Below is a small trained network, with its code and all its weights. Each question gives an input and a target symbol and asks what happens when units are switched off, that is, made to give their printed mean instead of their output.

import numpy as np


def w(rows, s, z=0):
    codes = np.array(rows[::2]) - 128.0
    scale = np.full(codes.shape[1], s)
    scale[-1] = z or s
    return codes * scale


def softmax(a):
    e = np.exp(a - a.max(-1, keepdims=True))
    return e / e.sum(-1, keepdims=True)


def log_softmax(a):
    a = a - a.max(-1, keepdims=True)
    return a - np.log(np.exp(a).sum(-1, keepdims=True))


def net(x, mask):
    ids = ['ΔΛΞΠΦΨαβγεζηθμτω'.index(c) for c in x.split()]
    T = len(ids)
    res = E[ids] + P[:T]
    u = 0
    for l in range(3):
        r = res
        for j in range(2):
            rows = slice(3 * j, 3 * j + 3)
            q, k, v = (r @ M[l][rows].T for M in (Q, K, V))
            z = softmax(np.where(np.tri(T) > 0, q @ k.T / 3**0.5, -1e9)) @ v
            o = O[l][rows]
            res = res + np.where(mask[u + j], z, o[:, -1]) @ o[:, :-1]
        u += 2
    return log_softmax(res[-1] @ U[:, :-1].T + U[:, -1])


Q, K, V, O = {}, {}, {}, {}
E = w([
[91,161,150],'Δ',
[68,145,148],'Λ',
[107,163,126],'Ξ',
[124,142,130],'Π',
[111,113,143],'Φ',
[51,225,254],'Ψ',
[107,112,142],'α',
[146,212,106],'β',
[114,122,135],'γ',
[111,126,137],'ε',
[122,48,123],'ζ',
[90,125,136],'η',
[127,138,128],'θ',
[99,98,141],'μ',
[239,176,54],'τ',
[129,124,141],'ω',
],0.0071)
P = w([
[203,99,108],'0',
[132,97,172],'1',
[64,110,157],'2',
[26,141,131],'3',
[137,247,145],'4',
[136,254,125],'5',
[165,245,132],'6',
[212,230,135],'7',
[171,170,132],'8',
[198,175,134],'9',
[220,198,131],'10',
],0.0041)
Q[0] = w([
[247,166,65],'L0H1',
[4,101,210],'L0H1',
[51,30,163],'L0H1',
[57,204,188],'L0H2',
[44,200,236],'L0H2',
[187,89,53],'L0H2',
],0.0048)
K[0] = w([
[255,221,34],'L0H1',
[12,57,201],'L0H1',
[104,46,220],'L0H1',
[105,166,191],'L0H2',
[56,231,226],'L0H2',
[202,55,56],'L0H2',
],0.0051)
V[0] = w([
[145,252,95],'L0H1',
[180,221,118],'L0H1',
[136,255,83],'L0H1',
[79,187,190],'L0H2',
[138,224,193],'L0H2',
[73,200,210],'L0H2',
],0.0076)
O[0] = w([
[224,190,147,250],'L0H1',
[231,207,130,251],'L0H1',
[241,205,154,249],'L0H1',
[75,187,247,103],'L0H2',
[154,234,186,168],'L0H2',
[106,185,254,99],'L0H2',
],0.006,0.0026)
Q[1] = w([
[138,135,53],'L1H1',
[62,136,158],'L1H1',
[87,121,78],'L1H1',
[81,56,49],'L1H2',
[111,120,250],'L1H2',
[120,58,2],'L1H2',
],0.0097)
K[1] = w([
[160,86,67],'L1H1',
[49,114,213],'L1H1',
[53,32,89],'L1H1',
[79,2,79],'L1H2',
[48,195,252],'L1H2',
[126,9,24],'L1H2',
],0.0069)
V[1] = w([
[184,207,204],'L1H1',
[167,47,15],'L1H1',
[196,234,221],'L1H1',
[179,117,1],'L1H2',
[221,171,19],'L1H2',
[84,202,253],'L1H2',
],0.005)
O[1] = w([
[178,223,192,201],'L1H1',
[82,107,21,152],'L1H1',
[164,229,196,223],'L1H1',
[191,233,2,182],'L1H2',
[224,187,52,253],'L1H2',
[125,64,250,123],'L1H2',
],0.0042,0.0053)
Q[2] = w([
[211,158,110],'L2H1',
[125,127,42],'L2H1',
[35,70,104],'L2H1',
[124,171,106],'L2H2',
[181,103,189],'L2H2',
[40,66,1],'L2H2',
],0.0069)
K[2] = w([
[158,143,173],'L2H1',
[159,148,63],'L2H1',
[99,105,56],'L2H1',
[50,88,109],'L2H2',
[157,162,255],'L2H2',
[138,137,31],'L2H2',
],0.0085)
V[2] = w([
[187,155,113],'L2H1',
[56,70,115],'L2H1',
[197,178,94],'L2H1',
[156,195,162],'L2H2',
[254,211,156],'L2H2',
[83,128,171],'L2H2',
],0.0089)
O[2] = w([
[39,159,118,211],'L2H1',
[197,145,109,2],'L2H1',
[2,138,75,244],'L2H1',
[173,156,202,182],'L2H2',
[160,240,221,235],'L2H2',
[202,40,145,109],'L2H2',
],0.005,0.012)
U = w([
[163,69,227,155],'Δ',
[216,92,152,138],'Λ',
[202,132,126,154],'Ξ',
[211,140,100,218],'Π',
[149,107,119,78],'Φ',
[149,102,155,1],'Ψ',
[146,108,119,67],'α',
[103,159,168,90],'β',
[143,112,121,117],'γ',
[143,112,125,72],'ε',
[138,100,51,244],'ζ',
[135,104,132,59],'η',
[135,122,128,84],'θ',
[143,99,113,144],'μ',
[3,206,117,140],'τ',
[142,114,126,47],'ω',
],0.004,0.0052)

Each question gives the input, a string of symbols that net reads in full, and the target symbol t.
The units are the heads (3 rows each of Q, K, V and O). Each row of codes is followed by its name. A weight is (code - 128) times the scale printed after its matrix; where a second scale follows, it is the last column's (O and U).
mask holds one flag per head, layer by layer. A switched-off head (its flag False) gives its mean, the last column of its rows in O, instead of its output. The means were averaged over made-up inputs and are rounded, as every weight is.
A unit's drop is (log p(t) with every unit on - log p(t) with that unit switched off) / (log p(t) with every unit on - log p(t) with every unit switched off).
The circuit of an input: a set's keep is (log p(t) with only the set's units on - log p(t) with every unit switched off) / (log p(t) with every unit on - log p(t) with every unit switched off). Starting from all 6 units, units are removed one at a time, each time the one whose removal leaves the highest keep (on an exact tie, the one counted first), for as long as the keep stays at least 0.8.
units of the circuit, in order: the units of the circuit, biggest drop first
most important unit: the unit with the biggest drop
which heads matter: for each layer, one digit per head in row order, 1 if its drop is at least 0.15 and else 0, layers parted by /
drop when u is switched off: that unit's drop, to one decimal
input τ τ β, target τ: units of the circuit, in order => L2H1, L1H2, L2H2, L0H2
input ζ θ τ θ, target ζ: which heads matter => 11 / 10 / 01
input τ Π τ Ψ Π Φ ε, target Δ: most important unit => L0H2
input ζ τ ζ ζ Φ τ, target ζ: units of the circuit, in order => L2H2, L0H1, L1H1, L0H2
input τ Ψ ε β γ, target Δ: units of the circuit, in order => L0H2, L1H2, L2H2, L1H1
input Ψ τ Λ, target Δ: units of the circuit, in order => L0H2, L1H2, L2H2, L1H1
input τ τ τ τ Π, target τ: which heads matter => 01 / 01 / 11
input Ξ τ Π Ξ τ τ τ ζ τ θ, target τ: units of the circuit, in order => L2H1, L0H1, L1H1, L1H2
input τ α τ γ, target τ: which heads matter => 11 / 01 / 11
input ζ Δ ω, target ζ: units of the circuit, in order => L0H1, L2H2, L1H1, L0H2
input τ β τ ζ τ ζ τ Δ τ θ, target τ: which heads matter => 10 / 01 / 11
input τ γ ζ τ τ τ Δ τ ζ τ Ξ, target τ: which heads matter => 10 / 01 / 10
input τ τ ζ ε ζ τ τ τ ζ τ, target τ: units of the circuit, in order => L2H1, L1H2, L0H1, L1H1
input ζ τ Δ, target ζ: most important unit => L0H1
input τ μ Π, target τ: drop when L0H1 is switched off => 0.4
input μ τ τ γ τ Δ τ τ τ ε α, target τ: drop when L1H2 is switched off => 0.2
input Ψ ζ τ τ μ Π, target Δ: drop when L2H2 is switched off => 0.2
